Each row is followed by its class.
[  5 -12   9   1 -15  16 -13   1 -14   2 -16  -6  -8   7  20  -5  12  -6
   1  14  -1   5  26 -18  25 -10  10 -12 -21   2  -3   5  -8  -1  39  25
   6  -4  39  -8  22   6   9  -4  15 -18 -60   6  -9  -1 -16   2 -26   7
   1 -37  -2  -4  36  18  14 -16 -17 -10 -23 -24] => D
[-15   3   9 -14  11  10 -15  21  -6  16 -13 -16  -1  17  26  36   4 -31
   1  14  12   5  -3 -19   5 -16  22  12 -25   1 -15  10 -13  16  -8  53
   0 -12  19  -2  -2 -13  -1  12   9 -25 -64  15  -8   3  -7   4 -45   7
  -9 -49 -25  47  44   2  26 -17 -31   1 -24 -14] => Y
[-10   6   2 -15  14  25 -19  13  -3  11  -4 -20   5  16  28  12  -4 -18
  -1   3   3  -9   5  -9  23  -8  19   7 -23  -3  -4   3 -12  -4  27  25
  -9  -3  53 -10   4 -18 -21   5  10 -28 -37  15 -10  -3 -23   3 -25  -4
 -10 -34  -4  19  32  12  50 -10 -30   3 -42 -14] => Y
[-22  13  22 -21  20  35 -12   4 -12   1 -12 -12 -13  21  26  24 -12 -12
   1  24  -1  -9  10 -26   5 -14   6  10 -36  -9 -15  -6   1  17  10  41
 -15  -8  35 -23 -10  -6   2   8  25 -31 -53  22   4   3   0  18 -71  -4
 -10 -63  -6   3  40  30  50 -17 -47  22 -30 -28] => Y
[-26  19  10 -17  42   8  14  41  52  31  11 -42  17  -6  16  38 -56 -10
 -19  24   3 -22 -50  13   5 -22  -2  52  -2 -53   1   3 -22   5  37  24
 -39   9  18  27 -10 -30 -33  -1 -53  -6  60  57   3   6 -19 -11 -16 -33
  -5 -21   7 105 -34 -10  23  39 -27  30 -37   1] => L
[-18  10  15  -8  28  -1  -5  36  22  17 -11  -3 -20   4  15  28 -18 -12
   6  10  10   0 -15  -2 -22 -19   0  29 -30 -16 -13  -8 -10  23 -21  33
 -12  -9 -25  -2 -18 -27 -11  11  13 -23 -13  34  13  -9  -7  28 -54  -5
   2 -41  -3  59  37  15  35  11 -34  20 -17 -14] => U
[-34  22   6  -1  25  25  -8  15   3  14 -13 -14   3  23  29  25  -8 -10
  -3  22  -6   4   0 -23  13 -18  14  32 -25 -16 -14   8 -21   7  19  32
   2  -4  49 -10   0 -25  -6  24   1 -23 -50  28 -13  -9 -21   8 -44 -17
  -7 -45  -8  29  39  17  30 -11 -39  13 -37 -22] => Y
[-35  12  -6 -16  17  35   9  24  44  23   5 -48  10  17  49  37 -38  -8
 -15  48  -7  -9 -40 -38  57 -40  34  32  -9 -29  -3  -5 -17 -14  54  46
  -2  14  79  22 -13   4 -23 -23 -15   9 -17  35 -18  11 -45  -7 -43 -34
  -3 -20  -3  57  -4  -3  15  22 -51  14 -48  -1] => L
[-39   6   9 -10  29  48   0  16 -10  -3  -6  -9  -7   2  38  11 -18  -9
 -12  43  -9 -18   6 -29  19 -26  -3  16 -12 -45 -19 -11  -2  20  39  24
 -32  -4  51 -12 -11 -27  -2  -2  20 -33 -10  25   5  -1 -23   5 -63 -17
 -34 -52  -2  16  20  25  66   3 -45  53 -45 -30] => Y
[ 16 -10  -8  17 -18 -12  14 -18 -23 -15   6  30 -10 -15 -23 -33  11  20
  19  -6 -13  -3  22  16 -30  16 -33 -15  35   7   1 -37  22  -4   3 -48
  -1  -5 -55 -12  -3   7   8 -10  22  -5  31 -22  25  -3  22  -4  18  19
   0  25  -7 -54 -18   1  -8   8  30  27  23 -11] => G
[-11  26  23 -13  23   1  -8  39  31  30 -23  -6 -27  12  14  46 -25 -13
   5   6  20  -3  -6   2 -17 -19   2  28 -40  -4 -19  -7 -16  27 -23  42
   1  -7 -26  -3  -2 -33  -2  12  19 -36 -52  32   7   2  -7  12 -58   8
   1 -54  -8  87  59  11  31   4 -44  27 -15 -12] => U
[-11  11  17  -6  11   0  -2  22  12   8  -6 -28  -2   3  21  15 -11  -8
   6   8   8  -2   1   3  -1  -9 -13  20  -9 -15  -9  -6  -8  17  14  17
  -8  -3   0  -2   0 -26  -6  -3  -5 -25 -12  26   7   2 -11  -3 -32   0
   2 -32  -1  44  22  11  10  -9 -27  28 -16 -13] => U
[-10  16  12  -6  20   6  -1  25  20  16 -13  -4  -1  13  23  33 -18  -8
   5   2  15   4  -3 -15 -15 -13   7   6 -27  -8 -23  -6 -10   9 -27  33
   2 -10 -12  -4   8 -23  11  11  17 -23 -46  20   9   0  -6   7 -50  10
  -1 -40  -6  55  42  20  26  -8 -29  -1 -11 -18] => V
[ -2  10  13 -17  11  24 -27  20   8  11  -8 -23  -6  20  34  12 -13 -16
  -1  29   3  -1  11 -23  29 -27  21  -2 -23 -10  -8 -17 -15   9  25  34
   3  -2  62  -1  -3 -13 -20  -1   4 -15 -52  21  -4   4 -19   1 -44 -11
  -5 -42  20  36  29  10  37 -21 -32   3 -44 -19] => Y
[-26   5   7 -14   3  15   6   8  14  -8  -3 -21   1  16  20  26 -21  -7
  -6  31  -4   9 -12 -17  28 -22   2  18  -2 -23  11  -4  -5   0  34  19
 -33  12  50  16  -3  -3 -19  -1  -2  -2 -27  17 -10  -8 -22  -3 -32 -22
  -7 -25  -1   7  13   6  17  18 -33  20 -29  -4] => Y
